Table B holds the same points as the rows below and some others, measured another way and shuffled. Each row below is followed by which row of B it is.
B:
[[ -10  -21   80  -68  166 -100   38   26   64  103  115   64  -59  100
   104   17   20   43   -3   60  -42]
 [ -13 -183  218 -197  320  105  449 -123  -72  -42  190  178  230   -7
    70  -11  229   56  144  -64  -68]
 [ 115   20    2   -3  239 -259   40  110   54  293  221  166  -61   18
   155   36  127  -31  -61   -2 -166]
 [  59  156 -100   64   94 -653 -896  460  -27  332   28 -101 -502 -149
   136   84 -271    3   -4  275 -154]
 [ -69 -294   49  -81  -28  373  184 -202 -279 -314  209  184  160 -191
   -13 -160 -114 -178  169  111  -94]
 [  45  -27 -449   52   -3 -494 -587  345  182  559  -51  -85 -551   80
   258  136   87 -243 -318  -73  -44]
 [ -54  123  355  -26  182  274  236  -29   -5  -34  409  194  120  -18
    70  -39  -38  -61   65  102   47]
 [  52  391 -353  197 -124 -633 -532  205  191  276   32  -53 -439  213
   -44   26 -522  -48 -324  303 -249]
 [ -64    0  -86 -101  371 -223   50  155  145  342   49   33 -316   50
   263  166  256   27 -134  -26 -143]
 [-214   57 -169 -100  214  159  357  -53  158  175  152   47 -144  103
    80  115  195 -247 -275 -152   40]
 [ 178  -67 -122  -17 -153 -229 -303  209  108  132  -82    1 -193  133
   211  -20 -116  107 -141   52 -192]
 [   0 -120  402  -68   39  227  -30  -34 -178 -218  284  146  181 -104
    33 -134 -160   28  288  195   54]
 [  46   90   36   67  140 -177  -22   26   24  222  325  160  -23   62
    38  -22  -40 -152  -32   79  -22]
 [-197   96    3   19   81  194  126 -134  -67 -165  240  107 -101  -38
   -54  -46 -292 -136  -16  258 -106]
 [-139  -93  152 -133  -17  305  -67   33 -116 -227   98   10  -41 -134
    66  -48 -153  -40   89  121   21]
 [ 112  362 -208    1   73 -643 -104  175  204  234  -17  -31 -141  217
   -75   80 -260  141 -290   88 -293]
 [  92  172  213  -48   54   85  152   93   -8  -13  302  160  176  -61
    25  -42  -92  -13  -58   13  -91]
 [ -98   55  152  -90  258  174  727 -321   80 -147  230  206  214  237
   -46  -31  -30   97  -20   96 -146]
 [  15 -298    1 -243  266  -57  295  -20   -8   98  -10   67   70   25
   152   51  343   52   34 -182  -84]
 [ 138  -60  -85 -110  -22 -166  -86  158  -45   87   56   47   49  -69
    56  -14   11  -55  -90 -109 -125]
 [  24  -50  227 -101  299 -201 -185  196  -46   77   78   56 -178  -89
   226   44    1  232  169  204 -192]
 [ -73  392  163   21   60   85  267  -67   61 -177  283  132   72   88
  -114  -44 -411   69 -117  261 -195]
 [  56   56  287 -195   93   -2  161   89   57  -37  104   28  213   78
    29    7   25  154   19  -78   35]
 [   1  229  116   42   89 -218 -114   50   -8   15  241   82  -25   37
   -74  -34 -316   10   18  246  -97]
 [ 128  162  -15   43  -75 -277 -351  198  -86   89  225   67    0 -116
   -63  -57 -287 -130  -47  103  -95]
 [-155  -97 -389  -47  -30  116   92  -11  214  196  -50  -14 -356  200
   202   84  106 -229 -360 -108  -31]
 [  11  233  180  -66  178 -551 -370  190   33   53   13  -87 -133   87
   -65   43 -328  283  111  295 -108]
 [ -46  440   89  -19   14 -186 -201  217   89 -100   52  -51 -200   22
   -14   34 -499  222 -149  320 -261]
 [ -84  -86 -157 -164  329 -220 -112  261  157  352 -101  -67 -445    8
   348  207  305   62 -161  -67 -141]
 [  35  -70  239  -52  126  281  360 -116 -112 -114  362  262  250  -74
    51 -105   12  -69   96   37  -82]
 [ -41   73   88  108  167   67  -26   36   62  107  263  183 -286   40
   248  -10 -131   12  -23  307 -209]
 [  -1 -140   63   98   67  256  165 -154 -100  -49  349  291  -43  -34
   153 -129  -98 -141   72  235 -186]
 [-100 -311  170 -142  205  374   84   -8 -273  -93  289  166   53 -348
   151  -45  184 -227  213   -5   23]
 [ -15   57  214  -52  282  -99   -4   99   17  100  196  102 -110   -5
   158   33   -5  121   79  167 -117]
 [-151  -50  -22  -63   80  149  233 -210 -125 -190  196  116   79  -30
  -118  -71 -170 -160   39  130  -67]
 [-171 -322  290 -182  344  263  195 -124 -174 -112  194  120   40 -124
   132  -13  195  -14  307   79   75]
 [ -58  186  -89 -120  226 -306  -29  194  168   97 -132  -74 -340   92
   154  142 -114  284 -183  160 -343]
 [  15   97   42  -16   80 -299 -372  242  127  211   23  -49 -296  108
   172   61 -116  102  -48  145  -42]
 [ 149  187   66  -71  180 -639 -394  359  146  359    8  -70 -172  104
   106  113  -30  186  -62   28  -80]
 [ -22 -243  -97 -142  210  -21   67   39  -95  122  100   93  -66 -138
   153   33  237 -142   16  -97  -95]
 [-118 -407 -116  -95   95  398  272 -157  -71  -22  117  163 -108  -45
   248  -35  239 -211   -9  -50  -63]
 [   2   76 -329  -47  102 -367  -84  136   97  169  -86  -20 -308   57
    93   86  -97   37 -252   68 -340]
 [   6 -466  564  -43  279  557  325 -246 -329 -238  486  400  278 -217
   235 -201  154  -23  535  225  -17]
 [   1  -97  323 -254  269  -59  121   72  -71  -50   88   26  193  -47
    31   28  131  169  195  -47   33]
 [-110 -124  -10 -277  122  215  673 -298 -184 -367   99  110  434  -73
  -260  -70  -11  -69   24 -128 -124]
 [-154 -380  -92 -127  129  346  403 -287 -155 -133  166  170   90  -58
    36  -68  166 -260   72  -57   -7]
 [  18 -447   73 -244  156  100  -25  111  -57   87  -42   25  -46  -81
   306   34  377   17  117 -170   32]
 [ -24   10  129 -166  163  119  168  106    5   75  199   72   89  -80
    86   45  163  -98  -61 -160   52]
 [  24 -247  511 -249  223  385  304  -20 -250 -139  402  194  493 -257
    22  -83  284 -123  324 -191  239]
 [-111  116 -200  -52  125 -188   59   18  117   58  -25  -16 -260  121
    43   72 -146   40 -202  129 -232]
 [  76 -193 -244 -200   90 -334  -88  173   51  251 -128  -60  -86   35
   112   89  238  -43 -142 -244  -69]
 [-126 -175  171  -67  132  183  124 -226 -334 -301  303  175  200 -220
  -157 -144 -190 -166  302  214  -30]
 [-153   46 -169 -222  327 -357   32  124  130  284  -47 -123 -167   77
    -9  195  221  -78 -164 -188   67]
 [ -87 -162   -7  -58  307  110  266  -76  -33   73  184  179 -140  -49
   207   24  161  -48   19   88 -204]
 [ -19  171   58  -87  216 -338  285 -128   79  -55   60   55  100  240
  -154    6 -208  222  -16  167 -207]
 [-147  205  177  -43   96   97  -85   48 -170 -196  282   59    4 -221
  -116  -39 -341  -95   82  241  -53]
 [-132 -129  -88  -99  169    7  -19   32    6   37    1   13 -277  -11
   180   51   20    0  -29  112 -144]
 [-108 -218 -119 -157   78  422  402  -81  -33  -83   92  130  -30  -89
   183   -1  179 -162 -142 -116 -149]
 [  15 -175 -196   49 -194   53 -201   -9    6  137  158   74  -92   79
    70  -79  -40 -355 -105  -45  122]
 [ -44 -167 -313   23  -82  242  226  -96  158  142   83  134 -209  194
   232  -15  100 -243 -304  -79 -102]
 [ -88 -188  127 -148   69  330  696 -451 -136 -385  211  212  438  101
  -198 -159  -90  -43  127   40  -60]
 [-104 -520  109  -92   25  644  178 -176 -238  -93  343  236  126 -209
   185 -128  282 -437  196 -116  226]
 [ 236  187  -12   15   62 -721 -319  200   88  296   93   17   15  166
   -64    3 -179   99  -54   61 -113]
 [ -97 -125 -212  -72  213 -116  208  -64  202  257   -6   44 -244  258
   188   93  204  -48 -175  -48  -76]
 [ 160  167  -93  198  -26 -303 -325  187  156  353  239  140 -285  142
   196  -19 -178  -89 -185  178 -164]
 [ -46  -48 -258  -65  -49 -280 -305  101   32   72 -118 -100 -267   69
    25   29 -177  -29 -115   91 -107]
 [-100 -143   23  -70  -12  690  444  -99  -44 -142  279  229   34 -122
   218  -64  103 -247 -135  -61  -92]
 [ 138   73   36   99   50 -724 -552  128   83  325  104  -15 -139  263
   -39  -20 -233   43  100  218   69]
 [ -36 -174 -375  -88  -50  -92  203 -153   77  130    3   31   12  195
   -58   -3   95 -279 -231 -214   26]
 [  48   64  183    2   58 -260 -463  180 -195  -51  190   44  -68 -198
   -20  -65 -339   42  206  310 -116]
 [-115 -202  493 -105  267  723  584 -232 -190 -305  449  337  257 -171
   174 -120  108  -20  271  132  -38]
 [ 245 -124  444   27  102  136   65   29 -187  -31  467  346  294 -153
   162 -171   -8   22  269  130 -116]]
Rows of B count from 0, top down.

[ -78    4   86 -123  -41  357   33 -199  156  202  -53 -101  274  -81
 -110  -22   89   56  290 -235   71 -252 -182 -113   22   75] : 61
[-170  249   -2 -119 -343  312   53 -129  197  161  224   80  -66 -158
  218  227 -148  103  261 -203  -61 -163   65   32  321  126] : 4
[  28  -72 -106  248  -92  256   63  -27  -57 -405  -64 -167 -358  -57
   16   19 -108  400   74  -84 -211  255  157  -81   53 -170] : 18
[-113  158  138   -2 -144  527   17  -56   61  -51  -44   -2  -94   45
   70   31 -116  176   71  -53 -299 -340  -45 -233  233 -146] : 31
[ 249 -126 -133 -327  272   83  397   55  -56 -269   74  -45    9  367
 -144 -206  115  -35  323    9 -248   -6 -273  -42  -91 -480] : 42
[ 139  156  173  -22 -250   -3   72 -398 -152  334   95   58   31 -420
   88 -236 -259  253 -182  288  -31 -365  228  -26   79 -194] : 57
[ 313  -94 -152 -140   78 -271  292 -354  -13  123   75  -45 -254   14
 -262 -328  -64  188 -105  381   19   10   71   18 -199 -396] : 41
[ 185 -217  -93   61   95 -554  174  -79 -346  -34  250  -22  -20 -199
  -64 -144   19   69  133   50  224  454  133  176 -341  -21] : 22
[ 246 -174  -89  106  100 -343  209 -254 -179   79   89  -24 -315   -8
 -141 -214    9  152  -86  272  169  185  236   15 -345 -213] : 15
[  31   -9 -298 -215   78  -85  210   77   44 -148   73   -8 -117  405
 -229   93   32 -171  254 -103  -44  177 -224   28  -53 -194] : 35
[ 273 -172 -130  -15  170 -240  300 -109 -172 -114  100  -14 -277  154
 -117 -205   36  101   46  204   -3  188  102    9 -277 -346] : 1
[-236  357  317  171 -400  482 -146  131 -322  -96   43  159   39 -199
  430  211 -353   83  -43 -126 -369 -392  145 -194  399  -49] : 70
[ 203 -129 -180  -82   11 -245  246 -525  237  451  116  -51 -218  -80
 -209 -147  131  122  109  136  435   64  206  110 -315    7] : 68
[ 255 -172  124  -54   73 -241  233 -312 -202  181  227  -25   69 -348
   10 -350   33  236  100  188  125   16  147   63 -246 -128] : 19
[ 189 -177  121 -204  230 -126  172 -336  -55  302    7  -85  233  -49
 -343 -412  111   53   44  204  127 -215 -212 -110 -304 -187] : 5
[   2  129  161 -135  -87  166   72   11 -243  100   63   81  371  -64
  133   -8  -73 -139  188 -131  -75 -313  -86  -52   74 -119] : 3
[  -5 -148   -9  443  -52  289  -67   94 -317 -456 -245 -219  -22 -115
   39   75  -27  266  118 -301  -80  285  153 -114  -86  -72] : 38
[ 158   19 -251 -141  -26 -331  209 -251   39  173  103   18 -289  146
 -269  -98  -89    9  -72  254   94   81   33   57 -134 -230] : 49
[ -92   96  318   29  -41 -127  -32   21 -410  229  186  208  168  -60
  126  -22  -84 -180  -40   90   27 -251   18 -129 -106   24] : 6
[  43  -96 -141  -33   92 -150  136  -63  -31   65   35   -6 -102  251
 -205   23   95 -123  142  -43  167  126  -49  -21 -241  -55] : 23
[-264  150  265  194 -106  314 -159  196 -259 -271    7   71 -257  103
   49   70 -252  147 -169   76 -453 -173  -79 -348  206 -112] : 8
[  27 -305  -19  450  117  258  -93 -121 -133 -305 -389 -352  -91  -60
 -305 -115   88  381    4 -161   36  259   32 -235 -277  -54] : 16
[-187  150  -79  128 -269 -121 -125   42 -185  -55   93   27  -92 -126
  -18  205 -253   31  -16 -110  -32  187   30   16  120  103] : 27
[-269  125  -31  128 -168  260  -91   63   83 -203   38   -2 -444  149
  -57  208 -179  192  -14  -42 -271   71  -41 -199  208   28] : 63
[-184  391  143 -210 -355   -3   16   25 -138  173  404  281  -46 -133
  283  155 -346  -62   14   82 -246 -282   22    5  380  -13] : 56
[  -3  -96 -111  156   53  178  -37   22 -107 -420 -262 -235 -192  147
 -366 -109 -129  272 -101   28 -310  148 -194 -231    5 -297] : 28
[-242 -138  146  275   58  108 -185   72 -153 -185  -53 -122 -105   -5
 -197   28    6  179   29 -120  -57  195 -136 -250 -120  167] : 47
[  36   19 -283 -195  -28 -170  197 -243  259  300  110   32 -245  271
 -249   79   64 -132  146   22  252   46  -17   61 -144  -27] : 34
[ -67  199 -148  320 -491  210   -2 -281  111  154   51   36 -453 -250
  307  327 -197  262   14 -138  181   66  582   84  143  138] : 44
[ 125 -297   82   38  268 -213  148  -31 -295  -13   91  -65  185   -3
 -114 -187  220  -37  258  -80  208  203  -53  -21 -418   -7] : 48
[ 243 -146   97 -175  147 -298  154 -455  -79  371   33  -89  115 -188
 -410 -504  -25  170 -150  415  109 -197 -118  -84 -280 -245] : 66
[ 132  -51  184  -60   78 -114  179 -152 -231  141  199   93  -34  -61
   43 -222   -9   62   29  201   -9 -147   71  -75 -168 -170] : 29
[-206  216  221  148 -219  268  -96  219 -347 -216   95  128  -52  -23
  279  177 -250   25    0  -96 -340 -152   47 -177  245  -74] : 33
